Below are the code and all the weights of a small trained network. Each question names an input and a target symbol and asks about switching units off, where a switched-off unit gives its printed mean instead of its output.

import numpy as np


def w(rows, s, z=0):
    codes = np.array(rows[::2]) - 128.0
    scale = np.full(codes.shape[1], s)
    scale[-1] = z or s
    return codes * scale


def f(y):
    return np.maximum(y, 0)


def softmax(a):
    e = np.exp(a - a.max(-1, keepdims=True))
    return e / e.sum(-1, keepdims=True)


def log_softmax(a):
    a = a - a.max(-1, keepdims=True)
    return a - np.log(np.exp(a).sum(-1, keepdims=True))


def net(x, mask):
    ids = ['αγδεζηθλμξπστψω'.index(c) for c in x.split()]
    T = len(ids)
    res = E[ids] + P[:T]
    u = 0
    for l in range(2):
        q, k, v = (res @ M[l].T for M in (Q, K, V))
        z = softmax(np.where(np.tri(T) > 0, q @ k.T / 3**0.5, -1e9)) @ v
        res = res + np.where(mask[u], z, O[l][:, -1]) @ O[l][:, :-1]
        u += 1
        y = f(res @ A[l][:, :-1].T + A[l][:, -1])
        res = res + np.where(mask[u : u + 12], y, B[l][:, -1]) @ B[l][:, :-1]
        u += 12
    return log_softmax(res[-1] @ U[:, :-1].T + U[:, -1])


Q, K, V, O, A, B = {}, {}, {}, {}, {}, {}
E = w([
[89,123,193],'α',
[66,132,145],'γ',
[91,97,235],'δ',
[92,171,139],'ε',
[101,167,138],'ζ',
[115,154,170],'η',
[55,165,77],'θ',
[88,9,103],'λ',
[56,120,61],'μ',
[144,95,249],'ξ',
[87,75,195],'π',
[181,253,98],'σ',
[125,181,157],'τ',
[109,230,138],'ψ',
[170,156,205],'ω',
],0.016)
P = w([
[76,68,156],'0',
[61,105,134],'1',
[201,41,37],'2',
[70,112,144],'3',
[246,52,30],'4',
[73,113,148],'5',
],0.011)
Q[0] = w([
[59,94,189],'L0H1',
[3,113,150],'L0H1',
[127,90,44],'L0H1',
],0.0069)
K[0] = w([
[168,253,205],'L0H1',
[157,149,250],'L0H1',
[193,149,114],'L0H1',
],0.005)
V[0] = w([
[166,110,143],'L0H1',
[2,174,136],'L0H1',
[156,226,231],'L0H1',
],0.0069)
O[0] = w([
[103,170,126,103],'L0H1',
[129,137,104,255],'L0H1',
[4,86,153,126],'L0H1',
],0.013,0.0041)
A[0] = w([
[88,26,207,114],'L0N1',
[159,229,190,114],'L0N2',
[39,151,115,87],'L0N3',
[118,54,87,76],'L0N4',
[195,140,155,183],'L0N5',
[177,84,58,47],'L0N6',
[119,247,184,167],'L0N7',
[88,74,189,38],'L0N8',
[158,3,152,254],'L0N9',
[151,102,62,204],'L0N10',
[124,156,178,133],'L0N11',
[68,232,123,119],'L0N12',
],0.012,0.0056)
B[0] = w([
[137,226,139,244],'L0N1',
[72,75,90,155],'L0N2',
[18,93,114,210],'L0N3',
[138,122,191,159],'L0N4',
[66,128,118,174],'L0N5',
[144,146,179,182],'L0N6',
[140,7,174,188],'L0N7',
[158,209,128,189],'L0N8',
[104,158,77,254],'L0N9',
[74,181,134,202],'L0N10',
[160,153,170,163],'L0N11',
[76,73,99,193],'L0N12',
],0.011,0.009)
Q[1] = w([
[132,53,108],'L1H1',
[200,115,1],'L1H1',
[108,116,227],'L1H1',
],0.0065)
K[1] = w([
[219,102,98],'L1H1',
[58,101,17],'L1H1',
[99,3,211],'L1H1',
],0.004)
V[1] = w([
[147,50,57],'L1H1',
[191,221,147],'L1H1',
[80,3,200],'L1H1',
],0.0083)
O[1] = w([
[4,255,72,8],'L1H1',
[132,218,41,132],'L1H1',
[204,85,97,88],'L1H1',
],0.0097,0.012)
A[1] = w([
[138,89,122,154],'L1N1',
[195,186,78,122],'L1N2',
[95,132,152,254],'L1N3',
[185,128,80,144],'L1N4',
[145,135,234,150],'L1N5',
[85,57,81,53],'L1N6',
[102,110,15,92],'L1N7',
[133,147,104,212],'L1N8',
[98,78,171,220],'L1N9',
[101,150,3,145],'L1N10',
[158,90,152,113],'L1N11',
[195,117,130,110],'L1N12',
],0.018,0.0087)
B[1] = w([
[180,153,227,172],'L1N1',
[75,2,185,154],'L1N2',
[63,154,39,215],'L1N3',
[190,222,10,136],'L1N4',
[238,143,71,209],'L1N5',
[134,184,230,211],'L1N6',
[233,155,190,144],'L1N7',
[27,103,172,150],'L1N8',
[115,87,34,254],'L1N9',
[152,178,250,145],'L1N10',
[161,102,183,166],'L1N11',
[137,182,218,142],'L1N12',
],0.0091,0.022)
U = w([
[142,191,126,254],'α',
[55,117,88,129],'γ',
[202,199,154,152],'δ',
[110,63,117,203],'ε',
[93,63,118,184],'ζ',
[159,128,45,132],'η',
[74,200,132,136],'θ',
[85,166,196,112],'λ',
[113,183,236,49],'μ',
[195,135,232,106],'ξ',
[71,88,189,97],'π',
[182,53,149,118],'σ',
[182,57,92,120],'τ',
[245,71,158,35],'ψ',
[245,172,216,32],'ω',
],0.011,0.009)

Each question gives the input, a string of symbols that net reads in full, and the target symbol t.
The units are the heads (3 rows each of Q, K, V and O) and the neurons (one row each of A and B). Each row of codes is followed by its name. A weight is (code - 128) times the scale printed after its matrix; where a second scale follows, it is the last column's (O, A, B and U).
mask holds one flag per unit, layer by layer, with each layer's heads first. A switched-off unit (its flag False) gives its mean, the last column of its rows in O or B, instead of its output. The means were averaged over made-up inputs and are rounded, as every weight is.
A unit's drop is (log p(t) with every unit on - log p(t) with that unit switched off) / (log p(t) with every unit on - log p(t) with every unit switched off).
The circuit of an input: a set's keep is (log p(t) with only the set's units on - log p(t) with every unit switched off) / (log p(t) with every unit on - log p(t) with every unit switched off). Starting from the 12 units with the biggest drops (on a tie, the unit counted first), units are removed one at a time, each time the one whose removal leaves the highest keep (on an exact tie, the one counted first), for as long as the keep stays at least 0.8.
units of the circuit, in order: the units of the circuit, biggest drop first
most important unit: the unit with the biggest drop
k most important neurons: the k neurons with the biggest drops, biggest first
k most important neurons of layer l: the k neurons of layer l with the biggest drops, biggest first
input λ ζ θ, target λ: 2 most important neurons of layer 1 : [L1N10 L1N9]
input ω ε ε, target ω: units of the circuit, in order : [L0H1 L0N3 L1H1 L1N12]
input μ γ α μ ξ ω, target ψ: most important unit : L0N7
input ψ α ψ ψ, target π: 3 most important neurons : [L1N6 L1N9 L0N12]
input ψ α η, target ψ: 2 most important neurons of layer 0 : [L0N3 L0N12]
input τ δ ω σ, target ξ: 2 most important neurons of layer 0 : [L0N1 L0N10]
input θ θ ε, target θ: 2 most important neurons : [L0N6 L0N7]
input ψ ζ ω ζ, target ε: 3 most important neurons : [L1N9 L0N9 L0N12]
input λ λ ζ ζ λ, target λ: 3 most important neurons : [L0N6 L0N9 L0N4]
input τ δ δ ζ, target ε: 3 most important neurons : [L1N9 L0N3 L0N12]
input ω ξ ξ δ μ, target ω: units of the circuit, in order : [L0H1 L1N9]
input ψ ε λ, target ψ: 2 most important neurons : [L0N4 L0N6]
input ξ ε ψ γ, target γ: 3 most important neurons : [L0N3 L0N12 L0N6]
input ψ α ζ η, target τ: 2 most important neurons of layer 1 : [L1N9 L1N5]
input θ θ ζ, target θ: most important unit : L0H1
input ω τ δ, target ω: units of the circuit, in order : [L0N3 L1N12 L0N12]
input ω δ ω μ α, target ω: 3 most important neurons of layer 1 : [L1N12 L1N9 L1N3]
input ω μ δ, target ω: units of the circuit, in order : [L0H1 L1H1 L0N1 L1N12]
input π ψ ω δ, target δ: 3 most important neurons : [L0N1 L0N8 L1N5]
input ψ ω σ ω π ε, target ζ: most important unit : L0N3
input τ ε λ λ, target θ: units of the circuit, in order : [L0N9 L0N1 L0N7]
input ω τ ω, target ω: 2 most important neurons : [L0N3 L1N9]
input θ μ π ξ η η, target τ: 2 most important neurons of layer 0 : [L0N7 L0N9]
input ω ε α θ π θ, target μ: units of the circuit, in order : [L1N6 L0N12 L0N3 L1N10]
